What can hang from each mark
vufove: kide
vobos: faraz radi
gisa: bame vobos
tanifu: bera folil kide sabu vufove
bame: sabu vobos
kide: tanifu vobos vufove
bera: kide tanifu
sabu: bera bidi faraz gisa kide
faraz: bera gisa kide radi tanifu
bidi: bame bera tanifu
radi: bidi gisa kide vobos
folil: radi tanifu vobos

Every row comes from one small tree of marks. The marks that hang from a mark follow it in brackets, in alphabetical order. Every link used is in the known rows. Which tree was each row made from?
Each row is shifted at random along 4 fixed directions that mean nothing.
Known rows
kide[tanifu[sabu] vobos vufove]: [-127   57   -2    4  -40  -84  203  -98    2   99   82  -98  -61   68
   15 -328 -147  -72  -46  -76   -5    7  -27   30 -129   30  144   40
    6   11   23  -35  -51   71  -92   36   52   84  215  -63    4   60
  167  222   98   -5  159  -56   32 -207    8  -14  -17  -16]
kide[vobos[radi[bidi]] vufove]: [  57   77   96 -143   98   40   79   43   48 -124    9 -109   50   43
   50 -265  -25 -120 -190 -177   17  -36 -200  -33   20   14   -1 -144
 -114   91   37  -99 -297   14  -33  176  -67   -9   89 -104  -66   39
   72  -25   89  -14   82  -32   25   51    6   57   43  -74]
tanifu[bera kide sabu[gisa] vufove]: [-127  -28   -9   53  -81  -57  190  -75  179   72   85 -114  -84  187
 -183   96  -35   26  132  115  -14  -13    3   92 -149   97  148   88
  -36  -20   57 -132   51   55   15   13   77  192   46 -186 -218   16
  110  -42    5 -124  -94 -107  283 -138   63   79 -119   46]
vobos[faraz radi[bidi[bame tanifu[bera folil]] kide]]: [  47 -110  121  -86  281  208 -165  167   16 -123 -118 -206   98  109
  -19 -420  -66 -418 -412 -124   25 -242 -130 -194  150  -61 -140 -319
  272   77  146   47 -186  -58  169  122 -157 -127 -148 -147 -109   -8
 -196 -324  -49   73 -114  221   53   15   18  209  -65   13]
vobos[faraz[kide tanifu]]: [-127   69   60  -31  -59   97   24 -120   88   26  -37  -20   12   38
  229 -233  -48   43   72  -91   69   47  -78   48  -90 -102   95   47
  121   28   13 -147 -155  -11   24   98   76  133   29   24 -119  -75
  160   87   27  -95  -27  -58  150  -25   15   11  -71  -58]
folil[tanifu[bera kide vufove] vobos[radi]]: [  70   31  136    7   56   84  167  -28  363 -296 -113 -180  171  -39
 -176 -140  160   13 -115  -37  144 -108 -199  -85  -98  -30  147  -97
  -31   -7  120 -365 -154   38    2  264  -68   20  -68 -357 -330  -79
  116 -221   38 -234  -62  -86  409  -39   10  106  -33 -177]
bera[kide[tanifu[folil[radi] sabu vufove] vobos]]: [ 163  -57  120  111  288  274   97  -96  182 -401 -134 -122  144  -34
 -214 -250  126  -41  -67   46  110 -175 -104 -111    7  -81   83  -91
    1  125  194  -68  166    0   23   29  -57 -217 -126 -325 -120 -115
   51 -176 -110  -62  178   42  239  -93   63   19   21  -82]
tanifu[bera folil[vobos[radi]] kide vufove]: [-232 -199 -235  -10 -421 -123  300  145 -128  391   51 -203  -69  320
 -362 -123 -374 -158  -64  -68  -20   16  191  249 -177  -21   77  121
  270   77  -66  123   51   -1   44 -190  -85  185  210  -11   40  257
   -5  385   58   71  114 -138   44 -105  -36    9 -122   50]
vufove[kide[tanifu[bera sabu] vobos[radi]]]: [ -83   64  -15  -44 -137  -30  159  -38   37  141   -3 -185  -15  165
 -114 -266 -166 -223  -24  -75   34  -35  -79    9 -134   39  111  -10
   94   67   53  -88  -31   77  -32   79  -52  127  137 -129  -15   19
   81  102   67  -84  159   13  120 -192   41   36  -40  -31]
sabu[faraz[gisa radi[bidi]]]: [ -42  135  209 -126 -125   50  -45 -106  342 -225   95    9  -10  139
  377  173   81  152  112 -144   92  -14 -280  -61  -93  -56   63   39
 -227   72   35 -302 -527    9   33  279   61  219  -27 -199 -382  -93
  184 -132   44 -283 -173 -256  335  152    5    4  -90  -62]
bame[sabu[bidi[tanifu] gisa kide] vobos[faraz]]: [  49 -100  188  -18  305  188  -70 -179  315 -503 -140   83   45 -188
  386  166   81   29  322  172  189   79  -91  -93    3  176  211 -158
 -238  148  181 -267   13  -57    0   85  -30 -300  -74 -317 -214 -246
  101 -470   91 -196    2  101   77  183   13  -16   97  -86]
bera[kide[vobos[faraz]] tanifu[sabu[bidi] vufove]]: [-265  -61  -51  -31  -80  -25  157  -69   96  123   74  -42  -91   38
  -31 -251 -229    7  288  -51   65  105   89  150 -153   65  186   83
  -34   40   46  -37  -27  -53  -54  -48  117   -3  243  -58  -22   32
  238  343  112  -98   37 -135   98 -101   13  -31  -28  -11]
bera[kide[tanifu vobos vufove]]: [-197  183  115   -7  -87   62   53  -25 -226  306   43 -187 -125  323
  -54 -500 -143 -195 -162  -96  -88 -201  -21   28   -3   74 -100   49
   20 -170   25  104   90   92   68   83  -41  181  157  195  -86   63
  119  299  -28   74  -85  -44  218 -227  -34  126 -261   12]
bame[vobos[faraz radi]]: [-341   87  -22 -195 -392 -305  112  -62  295  215  117 -115  -77  165
  507 -134 -121   90  171  -56  140  182  -90  154 -249   40  194   99
  -90  162  -66 -380 -328  -26 -163  160  145  368  330 -165 -266   81
  336  305  200 -363 -166 -271  208   73  -62  -94  -97  -95]
bame[sabu vobos[radi[bidi[bera[kide tanifu]]]]]: [  26   10    2    8  201  119 -325   79  102  -30 -116  139  -72   20
  208 -153  -88 -121  266   67  246  -20  150   21   -8 -155   32   83
  -15  -50   50   20   68  -38  103  -44  -54  -99  -83  -80    7 -212
   46   30   -5 -195  115   22   90  132  161  -84    5  -65]
faraz[bera radi tanifu[folil kide]]: [-163 -124  -78 -121 -271  -14  278   71  -87  167  -93 -102   56    3
   52 -300 -344 -191 -130 -184  -54  111   -4   47   -7  -45   93  -66
  266  139  -66  130 -237  -37   14 -106    1  -28  157   17  125  249
   23   92  184  266  161   -5 -123 -110  -57    0   36  -17]
tanifu[sabu[bera] vufove[kide[vobos[faraz radi[gisa]]]]]: [  11 -153  -47 -114    3  202   32    8 -155  177   34 -224  -17  476
   24   66 -180 -190  167  -19   37  -70   33  154  -79  111  -27   21
   21  217   58  116 -121   28  149  -91 -137  143  -46   88  184   19
  -80    4 -102    2  118   44  100  -39   38   59 -153  100]
tanifu[bera[kide[vobos]] folil vufove]: [   4   17   84   10   44  210   81   78 -184   90  -71 -311   73  246
 -312 -316  -78 -421 -394  -33 -180 -331  -59  -95  208  185 -188 -225
   97  -23   80  214  226   20  164  -30 -141  -39    0   46   56  172
 -165  -90 -110  250 -125  162  152 -211  -65  277 -112  105]
folil[tanifu[bera vufove] vobos[faraz radi[kide]]]: [ -68  -89  143 -144  -35   81  111   65   60   57  -44 -358  153  207
   22 -286  -67 -290 -247 -206   20 -198 -130  -45  -35   68  -23 -164
  115   32   21 -122 -241   16  103  173 -152  176    0  -89 -179   33
   11 -103   15  -57 -232   17  288  -81  -66  209 -205  -76]
sabu[bera faraz[radi] gisa kide[tanifu[folil] vufove]]: [-137  -29  237 -193 -322  161   72  -80 -114  135  -11 -292  -84  444
  188 -227 -247 -250 -211 -160 -205 -223 -131  -54   40  304  -36 -113
  -77 -127  100  132 -147   89  223   26 -172  112   75   44 -217  164
    3 -212   22  253 -264    9  202 -159 -180  226 -294  116]
tanifu[folil[radi[bidi]] sabu]: [  39  -28   72    7  -70  -10 -106    2  251 -227   96  -28    3   69
   25   58   76   -2 -124  -52   81 -169  -57  -93  -55 -165    4    4
   75   37   83 -102 -216   41   21   85   81   89  -77 -334 -296  -53
   29  -83  -56 -177  -72  -78  168   66   62   26  -84  -56]
vobos[faraz[kide[tanifu] radi[gisa]]]: [ 272  -28   67   44  355  420  -62 -105   62 -315 -197  107  134    2
  160  128   65  157  290  -57  225   88 -114   31  -66 -304  113   67
  -28  284  112  -79 -186  -53  116   27 -157 -186 -320  -63   85 -283
   29 -240 -122 -119  335  -15   85  143  129 -104   80  -93]
folil[radi[bidi gisa kide vobos] tanifu]: [   7   -5  161 -145  167   -3  136  141  208 -214    5   43  124 -106
  119  103   32   47 -105 -202  219   59  -69  -42  -33 -203   43  -89
   67  219    4 -144 -576  -57  -66  191 -139    4  -78 -203 -336  -77
   -1 -147  134 -127  -31  -99   93  240   38    2  -31 -159]
gisa[bame vobos[faraz[bera radi[kide]]]]: [ 150 -249 -126    3  -76  182  -13  129 -111  122 -133  328   20  158
 -140  299 -253  216  430   63  221  299  144  237 -175 -233  220  241
  313  283    6  104 -167 -139   93  -90  -40  -32  -66  138  131  -98
  -89  280   13 -216  501 -160 -137  246   63 -261   38   -3]
kide[tanifu[folil[radi] sabu[bidi[bera] faraz]] vobos]: [-195 -106  -37  -78 -466 -128   81  -36  137  121  168 -140  -41  110
   18 -152 -361 -230  -19 -180  -27  -37   74    9 -158   86  173   25
  129  -21    3   29 -183   -4   -8  -68    5   46  264 -211 -129  105
   34  154  146  -28   10  -84   11 -145 -106    4  -22   79]
bidi[bame[sabu] bera tanifu[folil]]: [-127  -87 -171  159   -9  -40 -232   70  -88  309   89   77 -183  135
  -38 -154 -252 -221   -3   91   55 -107  344   17  -45  -99  -12  151
  356 -190   14  266  222  -17  132 -216   62   11   -6   99   36  -22
 -162  140  -51   58   61   74  -42 -107   21  -42  -93  119]
sabu[bera faraz[radi] gisa[bame] kide[tanifu vobos]]: [ 252  -47  261 -101  121  288  209 -158  248 -441 -202  148  139  -48
   77  278  -19  154  185    4  125  189 -277  -64    3  231  315 -179
 -263  208  232 -195 -282  -93   27  128 -192 -353  -44 -228 -187  -71
   10 -492  158 -110  260  -39   39  133  -85  -52  175  -51]
gisa[bame[sabu[bera bidi]] vobos[faraz[radi[kide]]]]: [ 124  -49  178  -82  -54  214 -255   84  -15   -8  -61  131  -71  261
    5  310  -79   -8  140   53   92  -38  -59  -45  -30  135   41   11
   71   35   95  -21 -172  -34  208  101   16   61  -45  -31 -187  -81
 -100 -113  -38 -310   13  -83  116  207  -22   32 -159   -1]
folil[radi[bidi[tanifu[sabu]]] vobos]: [ 104  -81   98   16    3  102 -159   35  142 -254   74  -16   65   65
  -65   47   22  -91  -36  -81  150 -187   37  -88  -92 -131   -6  -11
   42   24   89  -18 -194   31   64   74  -57  -24 -128 -213 -165 -149
  -63 -134  -42 -173   36  -17  108  103   59   -2  -91  -91]
tanifu[bera folil kide sabu vufove]: [ -76 -326  -69   16  115  -27  444   37  -89  -73 -128 -300  139 -145
 -272 -229 -190 -373 -340  -28 -187    1  -43  -59  133  238   47 -357
  176  167    2  136  156  -31  -53 -188  -56 -246  155 -245  267  306
  -89 -270  108  408  104  242 -189 -285  -64  183  173   96]
sabu[bera kide[tanifu[folil vufove]]]: [  10   18 -122  183  -43   94   71  -77  230 -133 -130  201 -133   -2
 -416  -62    2  409  274  202  153  134  151   88 -193 -174  311  283
   41 -115  162 -129  186   27   41  -23   69  -73  -56 -125 -258 -132
  112  170    4 -122  265 -193  175    7   99 -131   22    6]
faraz[kide[vobos] tanifu]: [-143   58 -139   55 -223   20  153  -40  -26  247   36  172  -86   79
  -99 -122 -257  128  214  -65  133  198  187  237 -209 -176  195  275
  206   40  -29   30   -5  -25  -24  -85   37  117  135  172  -14  -45
  107  489   95  -60  324 -171   -8   17   53 -164   -4  -36]
radi[bidi[bera] gisa kide[vufove] vobos[faraz]]: [ -73  -71 -134  -91  105  -24   88  154  -39  154   22  145  -46  116
   53   75 -229   81  240  -39  163  248  147  202 -138 -292  134  160
  154  190  -72   25 -373  -95   -4   24  -78   97   50   87   14  -44
  -17  270   83  -82  188 -132  -64  166  119 -103   35   66]
bidi[bame tanifu[bera sabu[gisa kide]]]: [ -36 -197   77  -23  296  -99  401  -91  252 -301 -114   13  140 -372
   73    2 -107 -155   -1   45   37  263  -93  -91   43  249  283 -354
  -55  217   91 -138  -65 -133 -181  -24    6 -403  141 -320  -72   62
   10 -565  295  137  119  200 -190  -71  -44   10  304  -28]
sabu[bidi[bame] faraz[bera[kide] radi] gisa[vobos]]: [ 130 -110  181 -121 -107  275 -115   84  -38  -90  -47   92   24  183
   55  331 -204 -124  235   -8   24    6  -60   17   47   99   12  -80
   -7  114   65  113  -88 -125  203    2 -109 -164  -45   48  -79  -28
 -158 -223   41  -74  -35  -17   47  179  -49    7  -32   58]
vufove[kide[tanifu[folil sabu] vobos]]: [-326   70 -131   80 -341 -238  341 -141  164  215  100    3 -166   82
 -106 -240 -199  131  118   25   98  135   53  104 -276  -97  255  223
  222   62   33 -163    6   59 -183   36  153  227  311 -166 -203   81
  267  523  144 -136  184 -210  126 -199   27 -126  -50  -42]
tanifu[bera folil kide[vufove] sabu[faraz[gisa]]]: [ -84 -158   23   46  -30   53  200 -174  190 -162  -13 -120   47  186
  144  -10  -67  -52   17   67  -13  -46  -80   20  -90  -12  167   -4
   35  107   74 -111  -56   42   10    2   29   94   17 -289 -136   22
   96 -101  -48  -47   48   -2  224 -154   30   55  -20   77]
radi[bidi[bera tanifu] gisa kide vobos]: [  72   40 -150   84  220  126 -198  171  143  -18  -14  382  -91   34
 -236  130  -50  270  390  141  339  172  298  113 -191 -458  153  336
  167   63   71   29 -177  -80   84   32  -97   -8 -226   46 -139 -320
 -120  224  -35 -245  292 -166   61  292  229 -207   10   21]
bidi[bame bera tanifu[folil[radi[gisa]] kide sabu]]: [-182 -322 -145   82  -59  -28  -12  128 -172  312  118  -92  -91  265
  -87  -57 -351 -323  -51  -19   53  -87  327  112  -55  -57  -56   57
  402   47    2  351  -17  -53  108 -301  -58  -22  -13   23   76   78
 -190    9  -46  188   92   93  -63 -123  -19   -8 -148  129]
bera[kide[vobos] tanifu[folil vufove]]: [ -86   88   30   46  134   81  206  -81  223 -128 -105  -26   41 -104
 -159 -431   40  110   19   41   94    7  -57  -18   -4  -36  130  -20
  -31   61  131 -111   79  -51  -75   55   31 -128   75 -154 -158   26
  186  150   44  -23   54  -89  205  -85   13  -15   53  -79]
bidi[bame[sabu] bera tanifu[folil vufove[kide]]]: [-322 -141 -238  174    3 -213  243    6  -10  297   15   27 -184 -117
 -257 -304 -294  -69   81   95   32  172  276   82 -121    5  164   93
  351 -107  -34   82  262  -42  -86 -163  172  -35  248    1  -10  113
   29  205  173  179  166    0  -75 -211  -20  -75   59   92]
radi[kide[vobos vufove]]: [   4  -70 -102   68  -13  142  -19   84 -280  279   25   55 -109  347
 -313  -83 -177    5   93   39   35  -54  243  197  -99 -128  -32  258
  175  -68   13  233  203   38  119  -86 -119  141  -28  278   42  -82
  -79  468 -130   24  232  -63   45    7   73  -56 -167   74]
folil[tanifu vobos[faraz radi[bidi]]]: [-162 -180   89 -232 -193  -76  132   99  -79  102   67 -255  102   77
  355 -178 -275 -382 -279 -397   11  -58 -100    2    6   68  -64 -238
  144  141  -81   24 -515  -31    5   40 -157   38  167  -48   57  177
   29  -34  183   94 -123   44 -105    2 -122  117  -86 -109]
radi[bidi gisa kide[vobos]]: [ 246  -54  124  -28  443  313  -49  125 -121 -244  -90   40  103   60
 -104  125   60 -107  -91  -41   92  -92  -83  -70  172  -81 -149 -147
   21  223   93  121 -168  -42  115   47 -260 -190 -249   19   59 -116
 -206 -199  -91   69  148  119  -56  170  113   69   39   -2]
radi[bidi kide[vufove] vobos[faraz]]: [  21 -118   -6  -93  173  133   30  152 -156  -15  -55   11    7  117
  -65  -69 -128  -49  -20  -61   58   31   33   77  -11 -184  -11  -20
  163  108   -4   82 -157  -43   60   69 -144   14  -10   67   62  -26
  -77  176   -7    8  113    3  -54  122   73   20  -32   38]

Write each row's tree
[ -65 -268 -110  -11 -182  -96  119   27  -32   66   72  -78   32   61
   28   42 -207 -152  -62  -77   -3    0  154   74  -69  -39   45    3
  190  151  -39  164  -20  -21  -32 -231    4  -12   74 -140   71  117
  -41   49   13  100  128   33 -138  -36  -30  -57   -6   20] | tanifu[folil[radi] sabu]
[  35   47   65  -11  160  248  -53   58 -139  106 -103 -211   10  189
 -220 -492  -93 -294  -69  -55  -12 -186  -30  -28   70   73  -82  -59
   -6  -88   66  126  149   -5  165    8 -163  -70  -32  111   99  -43
  -30  -19  -73   93   51   71  176 -160    6  110  -97   34] | bidi[bera[kide[tanifu[vufove] vobos[radi]]]]
[-345 -162  -91   -3 -459 -108  109  -80  -65  376  178  -89 -167  355
  130  -88 -337  -87   14  -61  -81  -31  192  166 -167   24   35  176
  274  -40  -54  142   74   23   57 -168   65  334  205   35  -69  122
   53  398   -3   52 -109 -113   72 -155  -57   17 -229  139] | tanifu[folil sabu[faraz[kide]]]
[-179   82   -1  -39  -10  115  109   32   62   98   52  -64  -37  195
  -78 -201 -183  -93   37 -145   55   20    6   75 -101 -107   85   28
   84  104  -26  -38 -334  -33   75  106  -11  185   38   67 -103   -1
   40   72   75  -62   24 -115  169   14   44   86 -101   49] | radi[bidi[tanifu[bera vufove]] vobos[faraz[gisa kide]]]
[ 106 -164  108  -13  196  398  -63  110 -363   72 -205 -114   42  249
  -39 -151 -202 -282   -5  -70  -16 -117  -36   26  146   54  -83 -139
   93  133   67  281   22  -44  255  -94 -155 -187 -108  209  323   66
 -126 -138  -54  171  180  112  -13  -53  -41   91 -102   66] | gisa[bame[vobos[faraz[bera[kide[tanifu[vufove]]] radi]]]]
[ -73 -164  -17  -64 -184 -116  224   47   10   79  100  -10  110   15
  188  246 -194  -33   41 -240  159  103  129  146 -141 -105   87   51
   92  224  -90   36 -403  -38  -77 -110 -123    9   48  -40  -62   56
   17   20  136   -8  105  -93  -67  105  -63 -102  -33 -131] | folil[radi[gisa] tanifu vobos]
[  33 -169  107  -64  311  146   90   32   12 -260  -30 -132   81   78
  102 -175  -36 -167  -86  -91  126  -69  -94  -30  -28  -52   -7 -159
  -25  226   99  -14 -304   14   29   59 -153 -118  -76 -218   13  -42
   16 -249   12   30  134   63   35   38   76   52  -32  -86] | folil[vobos[radi[bidi[tanifu[kide[vufove] sabu]] gisa]]]
[  27   22  -27  -19  130  234 -195   79   63   55  -11   56  -88  200
 -100 -273 -123   52  200 -121  164  -24   35  118  -85 -316   39  131
  157  -33   52  -13 -248  -49  182   76   32   75 -145  104  -83 -131
   45  166  -20 -169   81 -130  172   73  155  -10  -93  -13] | vobos[faraz[bera[tanifu[vufove]] kide] radi[bidi[bame]]]
[ 111 -202  254  -53  218  349  137  -55  -86 -183 -103 -124  188  165
  236   89  -54 -247 -147 -202   79 -117 -265  -58  132  125  -42 -250
   67  265  101   34 -425  -61  116   72 -195 -152 -134  -27   84   17
  -27 -342  -34   38  152   94   95  -14 -122  101  -76  -90] | folil[tanifu[kide[vobos[faraz[gisa[bame] radi]]]]]
[-168   24  155   -3   63 -143  124  -27  268 -133   70 -105 -112 -114
 -179  -89   34  -57  -64   55  -68  -20 -154 -153   40  278   95 -187
  -82 -197   67 -248  -47  -34  -26  209  245   -6  208 -227 -375   64
   98 -243  171  -53 -315  -59  224 -158  -80  179    2   63] | tanifu[sabu[bidi[bame bera] kide] vufove]
[-100  -67   27  -58    3  -40  -10    1   26  -22   48  -35  -42 -123
   17 -155 -124 -145   11  -98  -34  -18   27  -61   17   98   37 -101
  -34  -20   27   80  -83   -3  -13  -71   54 -131   90  -90   57   62
   49  -37   96   80  -39   61 -107  -81  -11   48   28   -2] | bera[tanifu[sabu[bidi]]]
[-107  -59  142  -99   80   28  165  -40 -249  102    2 -244  -24  158
  142 -230 -156 -365 -260  -83 -161 -153  -77  -43  150  355 -110 -225
  -20  -59  -17  125   81   55   31   -2  -84   21  185   75   64  139
  -10  -74   55  240  -69  154  -22 -191 -110  192  -94   44] | bame[sabu[kide[vobos vufove]]]
[-141  146   43  -28  -78 -156   77  -98  222   44  -24   96  -59   -4
  232   20  -21   92  174  109   60  142   29    1  -85   87  161   65
 -145  -78  -31 -209   17   -6  -88   63  171  120  179 -122 -260   -2
  174    4  123 -214  -98 -100  154   -4   45  -31   -2  -60] | bame[sabu[bera[kide]]]
[ -46 -127 -120  146   35   44  260  -18   83 -100 -145  -20   67 -169
 -437 -266  -76   11   50   94   68   79  105  -30  -68  -60  158  -13
  198   27   59  -13  176  -41  -46  -19  -26 -195   54  -90    7   25
  -23   20   80  147  219   27   11 -110  -23  -43  128   17] | bidi[bera tanifu[folil[vobos] vufove[kide]]]
[  20 -134   25  -25   43  334  -72   17 -276  189   53 -214  -92  451
 -143 -116 -166 -285   68  -27    3 -261   67  125  -35   66 -122   64
  146   51  122  286  142   87  262 -146 -175  107 -159  192  145  -62
 -105   44 -182  128  112  103  155  -88   51   80 -286   72] | faraz[tanifu[sabu[gisa] vufove[kide[vobos[radi]]]]]
[  81   11   71  103  270  193 -181  -95  174 -214 -102  120    9  -28
   27 -109  141  108  246  150  169  -78   48  -40  -30 -163   59   91
  -45  -44  157  -37  171   -2   54    9   32 -108 -190 -131  -75 -242
   92  -21 -143 -185   47   22  214  -10  150  -57  -35  -71] | bera[kide tanifu[sabu]]
[-163   64  168 -247 -152  -67   65 -150  394  -30  -46 -104    7  104
  535 -150  -57   17  248   31  166  118 -224    5 -146  237  236  -73
 -151  160   54 -383 -360  -36  -77  168   30  141  174 -313 -307    3
  299 -165  176 -395 -170 -106  255   43  -13   -8  -71 -153] | bame[sabu[bera[tanifu[kide]] gisa[vobos[faraz radi]]]]
[  71  -75   32   75  238  366 -217   44   97 -212  -72   12  -51  223
  -37   78   57  150  262   62  265  -77   13   86 -120 -202   17  146
  -15  138  191  -73 -141   13  196   89 -117  -26 -285 -102  -70 -261
   17  -54 -139 -187  146 -134  302  205  123  -30 -139  -28] | bame[vobos[faraz[radi[bidi[tanifu[kide vufove]] gisa]]]]
[ 188 -323  180  -13  228  282   83  -71   54 -406  -95  101   14  -15
 -168  448  -43   35  191  128  -51   67  -55  -28   93  370  172 -218
 -203   57  209   58   17  -67  153 -102  -77 -386  -99 -167  -62  -18
 -150 -586   45   94   66  108  -78   82  -64   94   87  143] | tanifu[sabu[bera bidi faraz gisa[bame] kide] vufove]
